Below is a small trained network, with its code and all its weights. Each question gives an input and a class and asks what happens when units are switched off, that is, made to give their printed mean instead of their output.

import numpy as np


def w(rows, s, z=0):
    codes = np.array(rows[::2]) - 128.0
    scale = np.full(codes.shape[1], s)
    scale[-1] = z or s
    return codes * scale


def norm(h):
    return h / np.sqrt((h * h).mean(-1, keepdims=True) + 1e-5)


def f(y):
    return y / 2 * (1 + np.tanh(0.7978845608 * (y + 0.044715 * y**3)))


def log_softmax(a):
    a = a - a.max(-1, keepdims=True)
    return a - np.log(np.exp(a).sum(-1, keepdims=True))


def net(x, mask):
    res = np.array(x, float).reshape(1, 3) / 4 @ E
    u = 0
    for l in range(3):
        y = f(norm(res) @ A[l][:, :-1].T + A[l][:, -1])
        res = res + np.where(mask[u : u + 16], y, B[l][:, -1]) @ B[l][:, :-1]
        u += 16
    return log_softmax(norm(res)[-1] @ U[:, :-1].T + U[:, -1])


A, B = {}, {}
E = w([
[86,183,127,169,55,71,159,84,193,67],'x0',
[171,176,134,99,34,112,62,112,85,173],'x1',
[40,224,254,166,129,221,100,122,161,146],'x2',
],0.006)
A[0] = w([
[121,153,142,3,189,121,97,185,115,100,136],'0.n0',
[121,87,126,199,84,167,178,66,65,164,7],'0.n1',
[115,199,150,43,122,69,174,183,126,83,67],'0.n2',
[190,96,88,168,134,125,87,100,174,122,208],'0.n3',
[104,153,185,117,117,158,160,132,128,146,121],'0.n4',
[166,105,91,214,121,142,82,133,170,139,185],'0.n5',
[139,123,140,179,154,160,11,102,252,152,139],'0.n6',
[148,105,78,116,133,96,106,122,136,122,194],'0.n7',
[114,146,150,92,132,115,171,75,130,180,60],'0.n8',
[140,122,135,189,177,155,247,52,93,110,82],'0.n9',
[157,163,157,143,155,129,109,166,135,108,135],'0.n10',
[144,139,179,102,136,83,114,183,175,130,26],'0.n11',
[166,152,130,167,69,139,145,62,48,159,153],'0.n12',
[116,138,128,101,113,93,113,103,175,103,104],'0.n13',
[128,87,95,122,121,132,65,151,155,93,80],'0.n14',
[149,179,162,82,96,99,191,190,128,75,25],'0.n15',
],0.006,0.0014)
B[0] = w([
[74,46,120,254,80,128,165,37,208,210,187],'0.n0',
[169,115,140,65,120,164,116,82,153,77,97],'0.n1',
[110,55,116,178,142,165,90,101,116,167,144],'0.n2',
[55,160,177,98,116,146,191,131,80,145,216],'0.n3',
[90,101,100,104,103,93,202,143,3,97,222],'0.n4',
[103,117,126,96,127,130,152,134,134,151,155],'0.n5',
[73,115,93,92,103,112,210,141,11,127,222],'0.n6',
[42,197,218,121,103,154,217,146,38,137,251],'0.n7',
[139,151,102,146,124,178,103,134,90,54,117],'0.n8',
[78,124,127,14,174,89,32,187,210,107,211],'0.n9',
[70,112,93,141,108,125,146,140,97,152,147],'0.n10',
[150,159,92,122,137,179,99,94,106,61,104],'0.n11',
[56,95,107,70,226,105,96,219,203,67,246],'0.n12',
[117,59,90,190,164,185,103,113,121,228,174],'0.n13',
[144,175,183,106,151,111,173,106,120,145,138],'0.n14',
[115,47,112,160,130,182,86,91,124,145,132],'0.n15',
],0.005,0.0022)
A[1] = w([
[181,117,101,114,152,104,145,126,124,139,2],'1.n0',
[207,195,131,93,43,111,9,125,136,149,70],'1.n1',
[75,82,117,81,146,123,112,79,82,119,116],'1.n2',
[65,87,140,120,105,119,149,93,160,199,144],'1.n3',
[171,161,130,194,42,103,131,69,221,80,65],'1.n4',
[160,158,134,67,55,115,53,114,89,158,94],'1.n5',
[139,114,89,74,88,106,150,171,72,72,67],'1.n6',
[104,199,188,153,135,200,73,139,146,130,105],'1.n7',
[185,91,71,121,121,92,153,131,136,102,120],'1.n8',
[98,173,109,174,92,82,157,114,177,75,114],'1.n9',
[143,109,137,50,148,134,5,111,174,147,107],'1.n10',
[199,124,71,132,113,44,139,127,114,104,115],'1.n11',
[136,198,253,91,94,97,163,126,237,219,113],'1.n12',
[90,58,16,139,115,172,78,175,74,76,171],'1.n13',
[164,129,144,90,176,175,133,160,98,173,99],'1.n14',
[245,123,170,140,186,208,87,128,108,201,72],'1.n15',
],0.0059,0.0018)
B[1] = w([
[93,151,165,118,96,200,117,90,131,107,130],'1.n0',
[121,56,153,106,201,165,124,199,188,76,240],'1.n1',
[169,157,143,140,105,110,110,119,166,157,204],'1.n2',
[122,143,95,113,88,69,99,155,85,124,228],'1.n3',
[77,42,77,157,108,123,76,55,135,180,190],'1.n4',
[84,126,125,105,254,142,160,142,206,93,251],'1.n5',
[162,131,135,120,101,83,135,159,126,151,229],'1.n6',
[198,110,122,39,84,96,208,103,85,97,234],'1.n7',
[97,175,194,108,96,192,127,137,104,111,194],'1.n8',
[174,78,94,122,145,180,44,104,99,208,243],'1.n9',
[100,125,115,170,107,70,140,164,106,155,163],'1.n10',
[106,173,165,94,116,176,164,87,98,111,224],'1.n11',
[171,163,127,131,133,64,107,178,121,182,165],'1.n12',
[140,163,140,138,119,64,118,133,159,176,203],'1.n13',
[129,160,72,151,78,123,43,33,163,94,197],'1.n14',
[101,49,117,161,103,147,98,72,134,170,180],'1.n15',
],0.0076,0.0028)
A[2] = w([
[183,69,84,222,97,206,60,38,138,135,77],'2.n0',
[168,100,101,171,102,147,102,58,144,127,100],'2.n1',
[238,130,98,86,91,126,228,94,124,64,24],'2.n2',
[152,214,193,86,81,216,194,92,48,70,72],'2.n3',
[138,142,155,137,56,125,119,98,120,130,81],'2.n4',
[107,192,189,180,112,204,88,164,100,93,87],'2.n5',
[197,59,146,188,166,180,102,124,84,194,11],'2.n6',
[109,89,131,84,201,158,80,175,243,61,3],'2.n7',
[116,75,127,170,68,128,158,175,69,126,56],'2.n8',
[143,107,92,153,254,143,152,169,225,39,62],'2.n9',
[165,137,121,165,147,138,161,135,111,113,35],'2.n10',
[166,163,159,99,162,149,179,204,163,34,121],'2.n11',
[130,132,115,78,121,112,111,106,167,109,164],'2.n12',
[154,107,122,134,120,159,102,143,73,183,101],'2.n13',
[250,219,124,211,88,41,108,174,142,136,88],'2.n14',
[101,106,132,144,139,109,170,97,143,121,152],'2.n15',
],0.0062,0.0013)
B[2] = w([
[42,119,36,186,84,135,85,54,99,94,194],'2.n0',
[13,141,171,189,143,158,96,161,118,143,149],'2.n1',
[117,158,177,127,113,158,151,101,63,216,169],'2.n2',
[183,127,176,73,96,133,199,99,64,254,255],'2.n3',
[145,39,89,122,250,156,141,167,154,146,144],'2.n4',
[210,80,119,85,94,119,125,131,74,191,126],'2.n5',
[75,123,84,159,71,116,85,101,150,112,144],'2.n6',
[181,187,139,75,169,186,102,218,110,41,221],'2.n7',
[160,159,174,120,159,141,90,96,168,149,141],'2.n8',
[156,159,179,47,166,166,37,234,143,78,206],'2.n9',
[67,142,144,79,70,81,137,153,162,96,110],'2.n10',
[115,80,68,182,128,156,51,92,159,129,202],'2.n11',
[164,143,191,233,169,166,104,188,66,178,150],'2.n12',
[68,169,128,159,126,142,148,169,155,81,144],'2.n13',
[183,233,84,229,191,36,134,98,178,139,132],'2.n14',
[192,142,96,124,89,145,31,145,109,156,145],'2.n15',
],0.0073,0.0062)
U = w([
[164,140,174,59,99,148,207,87,37,225,198],'0',
[156,154,139,65,197,163,61,231,147,46,202],'1',
[24,97,57,191,93,142,71,60,110,128,197],'2',
[175,222,101,193,168,2,158,131,161,138,93],'3',
[152,107,141,129,112,112,189,93,170,46,15],'4',
[148,106,144,156,102,99,210,114,167,46,4],'5',
],0.008,0.0029)

Each question gives the input, the list of numbers given to net, and the class t.
The units are the neurons (one row each of A and B). Each row of codes is followed by its name. A weight is (code - 128) times the scale printed after its matrix; where a second scale follows, it is the last column's (A, B and U).
mask holds one flag per neuron, layer by layer. A switched-off neuron (its flag False) gives its mean, the last column of its row in B, instead of its output. The means were averaged over made-up inputs and are rounded, as every weight is.
A unit's drop is (log p(t) with every unit on - log p(t) with that unit switched off) / (log p(t) with every unit on - log p(t) with every unit switched off).
The circuit of an input: a set's keep is (log p(t) with only the set's units on - log p(t) with every unit switched off) / (log p(t) with every unit on - log p(t) with every unit switched off). Starting from the 12 units with the biggest drops (on a tie, the unit counted first), units are removed one at a time, each time the one whose removal leaves the highest keep (on an exact tie, the one counted first), for as long as the keep stays at least 0.8.
circuit, biggest first: the units of the circuit, biggest drop first
most important unit: the unit with the biggest drop
top k neurons: the k neurons with the biggest drops, biggest first
top k neurons in layer l: the k neurons of layer l with the biggest drops, biggest first
drop of u: that unit's drop, to one decimal
input [-6,7,5], class 1: most important unit : 1.n5
input [-8,8,-6], class 1: circuit, biggest first : [1.n5; 2.n3]
input [-8,8,-3], class 1: circuit, biggest first : [1.n5; 1.n1]
input [6,5,-4], class 2: top 3 neurons : [1.n4; 0.n9; 1.n9]
input [4,-8,-8], class 0: top 2 neurons : [0.n12; 1.n5]
input [-3,3,0], class 3: top 2 neurons : [0.n12; 0.n0]
input [2,-6,6], class 0: top 2 neurons : [0.n12; 1.n5]
input [-4,-3,2], class 2: top 3 neurons in layer 1 : [1.n5; 1.n1; 1.n6]
input [4,-5,-5], class 0: top 3 neurons : [0.n12; 1.n5; 1.n1]
input [7,4,7], class 0: top 3 neurons : [0.n6; 1.n7; 0.n0]
input [-8,7,6], class 2: top 2 neurons in layer 1 : [1.n15; 1.n14]
input [-7,-6,-4], class 2: top 3 neurons : [0.n12; 1.n5; 1.n1]
input [-1,8,-6], class 1: top 2 neurons : [1.n5; 1.n1]
input [7,-8,-2], class 1: most important unit : 0.n9
input [5,4,-2], class 2: top 2 neurons in layer 1 : [1.n4; 1.n9]
input [0,1,-3], class 3: top 2 neurons : [0.n7; 2.n14]
input [-3,2,-1], class 3: top 2 neurons : [0.n0; 1.n12]
input [-4,0,-3], class 2: top 2 neurons : [0.n4; 0.n6]
input [-6,7,1], class 1: top 2 neurons in layer 1 : [1.n5; 1.n1]
input [-7,-2,8], class 0: most important unit : 1.n7
input [-1,-4,5], class 0: top 2 neurons : [1.n5; 0.n12]
input [-5,6,-4], class 1: drop of 1.n5 : 1.7
input [4,2,0], class 2: drop of 0.n9 : 0.4
input [8,6,3], class 2: drop of 1.n4 : 5.0
